Here is a tiny trained network, its code and every weight. The questions are about switching its units off for an input and a class, where a switched-off unit gives its printed mean instead of its output.

import numpy as np


def w(rows, s, z=0):
    codes = np.array(rows[::2]) - 128.0
    scale = np.full(codes.shape[1], s)
    scale[-1] = z or s
    return codes * scale


def norm(h):
    return h / np.sqrt((h * h).mean(-1, keepdims=True) + 1e-5)


def f(y):
    return np.maximum(y, 0)


def log_softmax(a):
    a = a - a.max(-1, keepdims=True)
    return a - np.log(np.exp(a).sum(-1, keepdims=True))


def net(x, mask):
    res = np.array(x, float).reshape(1, 8) / 4 @ E
    u = 0
    for l in range(4):
        y = f(norm(res) @ A[l][:, :-1].T + A[l][:, -1])
        res = res + np.where(mask[u : u + 4], y, B[l][:, -1]) @ B[l][:, :-1]
        u += 4
    return log_softmax(norm(res)[-1] @ U[:, :-1].T + U[:, -1])


A, B = {}, {}
E = w([
[125,130,123,129,131,133,123,118],'x0',
[131,125,134,126,134,129,136,121],'x1',
[235,162,81,194,105,245,187,183],'x2',
[130,121,128,120,135,130,131,126],'x3',
[146,240,252,161,224,138,78,216],'x4',
[124,131,130,137,115,125,132,133],'x5',
[124,133,124,136,127,128,128,128],'x6',
[127,122,127,120,136,139,127,131],'x7',
],0.0028)
A[0] = w([
[170,198,139,196,187,199,185,224,13],'0.n0',
[236,55,7,159,3,209,196,115,55],'0.n1',
[189,139,70,160,117,235,160,177,155],'0.n2',
[163,222,158,117,163,209,188,138,5],'0.n3',
],0.0023,0.0019)
B[0] = w([
[168,134,227,161,119,134,38,110,205],'0.n0',
[14,178,39,78,253,161,215,99,252],'0.n1',
[194,195,133,176,182,201,155,86,234],'0.n2',
[160,67,177,212,119,141,30,149,168],'0.n3',
],0.0028,0.0031)
A[1] = w([
[14,12,35,55,113,54,166,4,203],'1.n0',
[94,202,152,174,219,172,191,182,168],'1.n1',
[85,150,212,103,178,82,66,152,2],'1.n2',
[178,143,93,157,119,178,170,141,129],'1.n3',
],0.0029,0.0026)
B[1] = w([
[247,122,163,188,64,197,77,162,255],'1.n0',
[103,77,131,61,76,83,80,104,200],'1.n1',
[84,162,48,155,169,88,255,128,163],'1.n2',
[100,137,106,130,155,196,120,120,165],'1.n3',
],0.0036,0.0058)
A[2] = w([
[124,147,187,125,157,95,96,113,173],'2.n0',
[2,171,137,101,207,34,175,158,6],'2.n1',
[81,155,74,121,161,159,180,76,29],'2.n2',
[176,128,88,122,67,186,128,121,226],'2.n3',
],0.0047,0.0024)
B[2] = w([
[129,117,75,139,158,153,181,165,203],'2.n0',
[103,20,15,226,200,61,253,239,201],'2.n1',
[92,130,63,29,59,146,227,106,163],'2.n2',
[77,135,185,121,164,51,86,144,253],'2.n3',
],0.0048,0.0051)
A[3] = w([
[58,85,99,154,192,37,234,219,81],'3.n0',
[114,141,22,108,128,197,204,54,3],'3.n1',
[74,186,19,62,128,214,220,54,22],'3.n2',
[153,55,182,104,17,2,4,68,38],'3.n3',
],0.0042,0.0026)
B[3] = w([
[50,18,28,176,146,51,197,134,250],'3.n0',
[212,207,64,80,81,207,218,91,205],'3.n1',
[218,219,43,37,21,156,187,22,233],'3.n2',
[2,79,231,8,62,47,34,36,253],'3.n3',
],0.0043,0.0045)
U = w([
[11,24,239,5,16,3,25,18,1],'0',
[26,11,43,239,242,7,252,247,252],'1',
[231,249,22,12,21,237,248,16,23],'2',
[236,252,246,248,244,246,57,245,247],'3',
],0.0056,0.00069)

Each question gives the input, the list of numbers given to net, and the class t.
The units are the neurons (one row each of A and B). Each row of codes is followed by its name. A weight is (code - 128) times the scale printed after its matrix; where a second scale follows, it is the last column's (A, B and U).
mask holds one flag per neuron, layer by layer. A switched-off neuron (its flag False) gives its mean, the last column of its row in B, instead of its output. The means were averaged over made-up inputs and are rounded, as every weight is.
A unit's drop is (log p(t) with every unit on - log p(t) with that unit switched off) / (log p(t) with every unit on - log p(t) with every unit switched off).
k most important neurons: the k neurons with the biggest drops, biggest first
top k neurons in layer l: the k neurons of layer l with the biggest drops, biggest first
drop when u is switched off: that unit's drop, to one decimal
input [5,-7,-6,3,1,3,4,-3], class 1: top 2 neurons in layer 1 => [1.n2 1.n1]
input [1,1,0,-8,-3,8,-1,-7], class 0: top neuron in layer 1 => [1.n0]
input [-2,8,0,-7,-8,0,-8,6], class 0: 4 most important neurons => [1.n0 2.n3 2.n1 1.n2]
input [8,-1,0,-8,-6,8,8,-8], class 0: 2 most important neurons => [1.n0 2.n3]
input [-6,-4,1,6,3,3,8,-1], class 3: 4 most important neurons => [2.n1 0.n1 3.n0 3.n3]
input [5,1,0,-6,-5,-5,6,-3], class 0: 2 most important neurons => [1.n0 2.n3]
input [3,-1,2,-6,1,6,-5,1], class 3: 3 most important neurons => [2.n1 3.n3 3.n0]
input [2,7,0,2,0,0,7,3], class 0: 3 most important neurons => [1.n2 0.n0 2.n1]
input [-2,-8,2,2,1,-3,4,-8], class 3: 2 most important neurons => [2.n1 3.n3]
input [-4,4,2,-4,2,-5,-2,0], class 3: 2 most important neurons => [2.n1 3.n3]
input [-7,-1,-6,2,1,1,-8,0], class 1: drop when 1.n2 is switched off => 1.3
input [8,-7,-3,-2,1,-1,-2,2], class 1: drop when 2.n2 is switched off => 0.1
input [4,-2,-3,-7,3,-6,7,-4], class 1: drop when 2.n1 is switched off => 0.0
input [-2,-8,-6,-1,1,-8,0,-1], class 1: most important neuron => [1.n2]
